Below is a small trained network, with its code and all its weights. Each question gives an input and a class and asks what happens when units are switched off, that is, made to give their printed mean instead of their output.

import numpy as np


def w(rows, s, z=0):
    codes = np.array(rows[::2]) - 128.0
    scale = np.full(codes.shape[1], s)
    scale[-1] = z or s
    return codes * scale


def norm(h):
    return h / np.sqrt((h * h).mean(-1, keepdims=True) + 1e-5)


def f(y):
    return np.maximum(y, 0)


def log_softmax(a):
    a = a - a.max(-1, keepdims=True)
    return a - np.log(np.exp(a).sum(-1, keepdims=True))


def net(x, mask):
    res = np.array(x, float).reshape(1, 7) / 4 @ E
    u = 0
    for l in range(3):
        y = f(norm(res) @ A[l][:, :-1].T + A[l][:, -1])
        res = res + np.where(mask[u : u + 6], y, B[l][:, -1]) @ B[l][:, :-1]
        u += 6
    return log_softmax(norm(res)[-1] @ U[:, :-1].T + U[:, -1])


A, B = {}, {}
E = w([
[103,195,65,33],'x0',
[125,129,128,130],'x1',
[126,48,73,132],'x2',
[154,208,45,255],'x3',
[127,130,126,129],'x4',
[133,128,127,124],'x5',
[121,131,129,129],'x6',
],0.0082)
A[0] = w([
[73,13,11,148,8],'L0N1',
[70,106,79,144,90],'L0N2',
[93,178,77,83,1],'L0N3',
[173,156,131,177,93],'L0N4',
[112,208,187,152,77],'L0N5',
[141,155,56,148,72],'L0N6',
],0.012,0.0067)
B[0] = w([
[246,228,200,112,255],'L0N1',
[128,192,116,128,174],'L0N2',
[160,110,37,88,183],'L0N3',
[83,151,151,113,226],'L0N4',
[229,143,147,98,220],'L0N5',
[77,142,119,123,229],'L0N6',
],0.013,0.0035)
A[1] = w([
[90,157,80,106,20],'L1N1',
[143,88,82,193,37],'L1N2',
[101,208,77,254,140],'L1N3',
[100,89,34,158,100],'L1N4',
[102,95,212,239,2],'L1N5',
[163,109,170,235,59],'L1N6',
],0.012,0.0042)
B[1] = w([
[85,178,71,176,149],'L1N1',
[168,157,177,104,140],'L1N2',
[57,83,238,94,255],'L1N3',
[157,170,148,90,144],'L1N4',
[122,122,3,46,195],'L1N5',
[153,171,27,149,211],'L1N6',
],0.013,0.0074)
A[2] = w([
[158,188,130,120,33],'L2N1',
[92,183,119,170,6],'L2N2',
[165,231,94,85,212],'L2N3',
[42,119,150,166,191],'L2N4',
[222,191,169,143,65],'L2N5',
[99,118,2,126,128],'L2N6',
],0.012,0.0016)
B[2] = w([
[232,166,120,155,175],'L2N1',
[21,81,154,114,150],'L2N2',
[161,45,114,220,254],'L2N3',
[153,36,171,47,162],'L2N4',
[158,197,254,205,198],'L2N5',
[65,91,39,145,196],'L2N6',
],0.0098,0.0097)
U = w([
[31,69,224,104,253],'0',
[195,153,184,178,95],'1',
[90,101,4,158,25],'2',
],0.016,0.0026)

Each question gives the input, the list of numbers given to net, and the class t.
The units are the neurons (one row each of A and B). Each row of codes is followed by its name. A weight is (code - 128) times the scale printed after its matrix; where a second scale follows, it is the last column's (A, B and U).
mask holds one flag per neuron, layer by layer. A switched-off neuron (its flag False) gives its mean, the last column of its row in B, instead of its output. The means were averaged over made-up inputs and are rounded, as every weight is.
A unit's drop is (log p(t) with every unit on - log p(t) with that unit switched off) / (log p(t) with every unit on - log p(t) with every unit switched off).
The circuit of an input: a set's keep is (log p(t) with only the set's units on - log p(t) with every unit switched off) / (log p(t) with every unit on - log p(t) with every unit switched off). Starting from the 12 units with the biggest drops (on a tie, the unit counted first), units are removed one at a time, each time the one whose removal leaves the highest keep (on an exact tie, the one counted first), for as long as the keep stays at least 0.8.
units of the circuit, in order: the units of the circuit, biggest drop first
top k neurons: the k neurons with the biggest drops, biggest first
k most important neurons of layer l: the k neurons of layer l with the biggest drops, biggest first
drop when u is switched off: that unit's drop, to one decimal
input [6,6,-5,3,6,2,-2], class 2: most important neuron of layer 0 -> [L0N3]
input [7,8,7,7,-8,-6,-7], class 0: units of the circuit, in order -> [L1N3 L1N6]
input [7,2,-6,-4,-6,6,-3], class 2: top 2 neurons -> [L0N1 L1N3]
input [-5,-5,1,2,-7,-6,0], class 2: 2 most important neurons of layer 1 -> [L1N5 L1N6]
input [-7,-1,-4,-2,1,-5,-4], class 2: top 2 neurons -> [L1N5 L0N1]
input [7,5,-6,-5,-1,4,-6], class 2: top 3 neurons -> [L0N1 L1N3 L2N5]
input [4,6,7,-4,3,-5,3], class 1: top 2 neurons -> [L0N1 L1N3]
input [-5,-6,-6,6,-7,3,-7], class 0: top 4 neurons -> [L1N3 L0N1 L0N4 L2N2]
input [-1,5,-6,7,7,-5,5], class 0: top 2 neurons -> [L1N3 L0N1]
input [-8,-4,-7,3,-4,7,-3], class 2: units of the circuit, in order -> [L1N5 L0N1]
input [7,-4,8,4,-6,-6,-1], class 1: top 2 neurons -> [L0N1 L1N5]
input [7,1,-3,-5,-8,1,-7], class 2: top 2 neurons -> [L1N3 L0N1]
input [8,8,1,-3,-6,8,7], class 2: drop when L1N3 is switched off -> 0.2
input [-5,-2,-7,8,-8,8,5], class 0: units of the circuit, in order -> [L1N3]
input [3,6,6,3,4,-4,2], class 1: drop when L0N1 is switched off -> 1.7
input [-6,-8,7,8,-8,2,3], class 0: drop when L2N4 is switched off -> 0.0
input [2,5,6,-4,1,-8,4], class 1: drop when L0N1 is switched off -> 0.7
